Below are the code and all the weights of a small trained network. Each question names an input and a target symbol and asks about switching units off, where a switched-off unit gives its printed mean instead of its output.

import numpy as np


def w(rows, s, z=0):
    codes = np.array(rows[::2]) - 128.0
    scale = np.full(codes.shape[1], s)
    scale[-1] = z or s
    return codes * scale


def f(y):
    return y / 2 * (1 + np.tanh(0.7978845608 * (y + 0.044715 * y**3)))


def softmax(a):
    e = np.exp(a - a.max(-1, keepdims=True))
    return e / e.sum(-1, keepdims=True)


def log_softmax(a):
    a = a - a.max(-1, keepdims=True)
    return a - np.log(np.exp(a).sum(-1, keepdims=True))


def net(x, mask):
    ids = ['αδελξπτω'.index(c) for c in x.split()]
    T = len(ids)
    res = E[ids] + P[:T]
    r = res
    for j in range(2):
        rows = slice(2 * j, 2 * j + 2)
        q, k, v = (r @ M[0][rows].T for M in (Q, K, V))
        z = softmax(np.where(np.tri(T) > 0, q @ k.T / 2**0.5, -1e9)) @ v
        o = O[0][rows]
        res = res + np.where(mask[j], z, o[:, -1]) @ o[:, :-1]
    y = f(res @ A[0][:, :-1].T + A[0][:, -1])
    res = res + np.where(mask[2:26], y, B[0][:, -1]) @ B[0][:, :-1]
    return log_softmax(res[-1] @ U[:, :-1].T + U[:, -1])


Q, K, V, O, A, B = {}, {}, {}, {}, {}, {}
E = w([
[248,149,106],'α',
[47,21,91],'δ',
[180,246,40],'ε',
[152,80,97],'λ',
[186,99,144],'ξ',
[89,58,53],'π',
[132,171,53],'τ',
[95,54,58],'ω',
],0.014)
P = w([
[206,2,54],'0',
[193,17,79],'1',
[181,38,101],'2',
[170,63,120],'3',
[162,78,148],'4',
[124,79,137],'5',
],0.0065)
Q[0] = w([
[142,51,48],'H0',
[170,92,195],'H0',
[79,137,201],'H1',
[254,23,38],'H1',
],0.018)
K[0] = w([
[89,204,236],'H0',
[107,211,36],'H0',
[161,58,51],'H1',
[14,209,248],'H1',
],0.012)
V[0] = w([
[181,184,193],'H0',
[89,191,8],'H0',
[217,180,193],'H1',
[148,213,64],'H1',
],0.013)
O[0] = w([
[174,24,136,2],'H0',
[23,105,94,222],'H0',
[198,57,10,53],'H1',
[37,188,2,193],'H1',
],0.0085,0.0064)
A[0] = w([
[101,129,147,128],'N0',
[103,192,151,91],'N1',
[78,128,112,9],'N2',
[96,124,158,60],'N3',
[163,193,199,173],'N4',
[158,129,146,126],'N5',
[106,87,120,44],'N6',
[135,135,127,51],'N7',
[34,98,86,134],'N8',
[124,192,198,96],'N9',
[184,144,156,121],'N10',
[157,40,227,142],'N11',
[93,86,215,90],'N12',
[114,88,77,233],'N13',
[107,119,46,91],'N14',
[134,90,123,80],'N15',
[163,121,33,3],'N16',
[159,231,160,50],'N17',
[46,113,188,241],'N18',
[106,87,159,66],'N19',
[146,2,144,97],'N20',
[167,108,111,79],'N21',
[145,99,130,167],'N22',
[134,171,181,92],'N23',
],0.009,0.0042)
B[0] = w([
[151,113,102,140],'N0',
[177,137,192,157],'N1',
[111,84,179,158],'N2',
[167,74,117,134],'N3',
[31,119,92,161],'N4',
[101,144,145,130],'N5',
[117,100,173,128],'N6',
[123,107,144,117],'N7',
[227,131,220,252],'N8',
[95,127,106,156],'N9',
[97,120,186,139],'N10',
[63,169,13,183],'N11',
[168,62,201,168],'N12',
[165,167,70,213],'N13',
[177,94,129,236],'N14',
[98,112,144,124],'N15',
[87,75,241,204],'N16',
[183,80,235,143],'N17',
[178,201,142,209],'N18',
[163,78,141,132],'N19',
[2,89,84,155],'N20',
[61,119,114,129],'N21',
[96,142,130,134],'N22',
[93,138,67,142],'N23',
],0.012,0.011)
U = w([
[176,43,140,41],'α',
[109,140,185,175],'δ',
[223,131,109,142],'ε',
[152,162,59,105],'λ',
[149,94,68,178],'ξ',
[110,186,182,1],'π',
[188,254,61,209],'τ',
[143,197,157,95],'ω',
],0.0077,0.0043)

Each question gives the input, a string of symbols that net reads in full, and the target symbol t.
The units are the heads (2 rows each of Q, K, V and O) and the neurons (one row each of A and B). Each row of codes is followed by its name. A weight is (code - 128) times the scale printed after its matrix; where a second scale follows, it is the last column's (O, A, B and U).
mask holds one flag per unit, heads first, then neurons. A switched-off unit (its flag False) gives its mean, the last column of its rows in O or B, instead of its output. The means were averaged over made-up inputs and are rounded, as every weight is.
A unit's drop is (log p(t) with every unit on - log p(t) with that unit switched off) / (log p(t) with every unit on - log p(t) with every unit switched off).
The circuit of an input: a set's keep is (log p(t) with only the set's units on - log p(t) with every unit switched off) / (log p(t) with every unit on - log p(t) with every unit switched off). Starting from the 12 units with the biggest drops (on a tie, the unit counted first), units are removed one at a time, each time the one whose removal leaves the highest keep (on an exact tie, the one counted first), for as long as the keep stays at least 0.8.
units of the circuit, in order: the units of the circuit, biggest drop first
unit that matters most: the unit with the biggest drop
top k neurons: the k neurons with the biggest drops, biggest first
drop when u is switched off: that unit's drop, to one decimal
input λ λ λ, target τ: units of the circuit, in order -> (N16)
input λ ω τ λ, target τ: top 3 neurons -> (N16; N12; N17)
input π α α, target ξ: units of the circuit, in order -> (N8; H1)
input λ τ π, target τ: units of the circuit, in order -> (N16; N12)
input λ λ ε ω, target α: top 2 neurons -> (N16; N2)
input λ ω λ δ π, target π: units of the circuit, in order -> (H1; N18)
input π π ξ λ, target ξ: top 2 neurons -> (N18; N20)
input α π ε ε, target ε: top 3 neurons -> (N16; N14; N8)
input ω τ α ξ π, target ξ: top 3 neurons -> (N20; N18; N8)
input τ ξ λ, target ξ: top 3 neurons -> (N18; N8; N20)
input ξ ξ ξ, target ξ: top 4 neurons -> (N20; N11; N18; N8)
input ε ξ δ τ ω, target τ: top 2 neurons -> (N16; N18)
input π ε π, target ε: top 2 neurons -> (N13; N8)
input δ ε ξ ξ λ ω, target ξ: unit that matters most -> H0
input α τ ε α, target α: top 4 neurons -> (N16; N18; N14; N11)
input δ τ ε, target ε: top 2 neurons -> (N14; N17)
input π ε τ ω, target ε: drop when N3 is switched off -> 0.0
input ξ α α ξ, target ξ: drop when N11 is switched off -> 0.1
input π τ ω, target τ: drop when N18 is switched off -> 0.3
input ε π λ ε ω π, target ε: unit that matters most -> N8
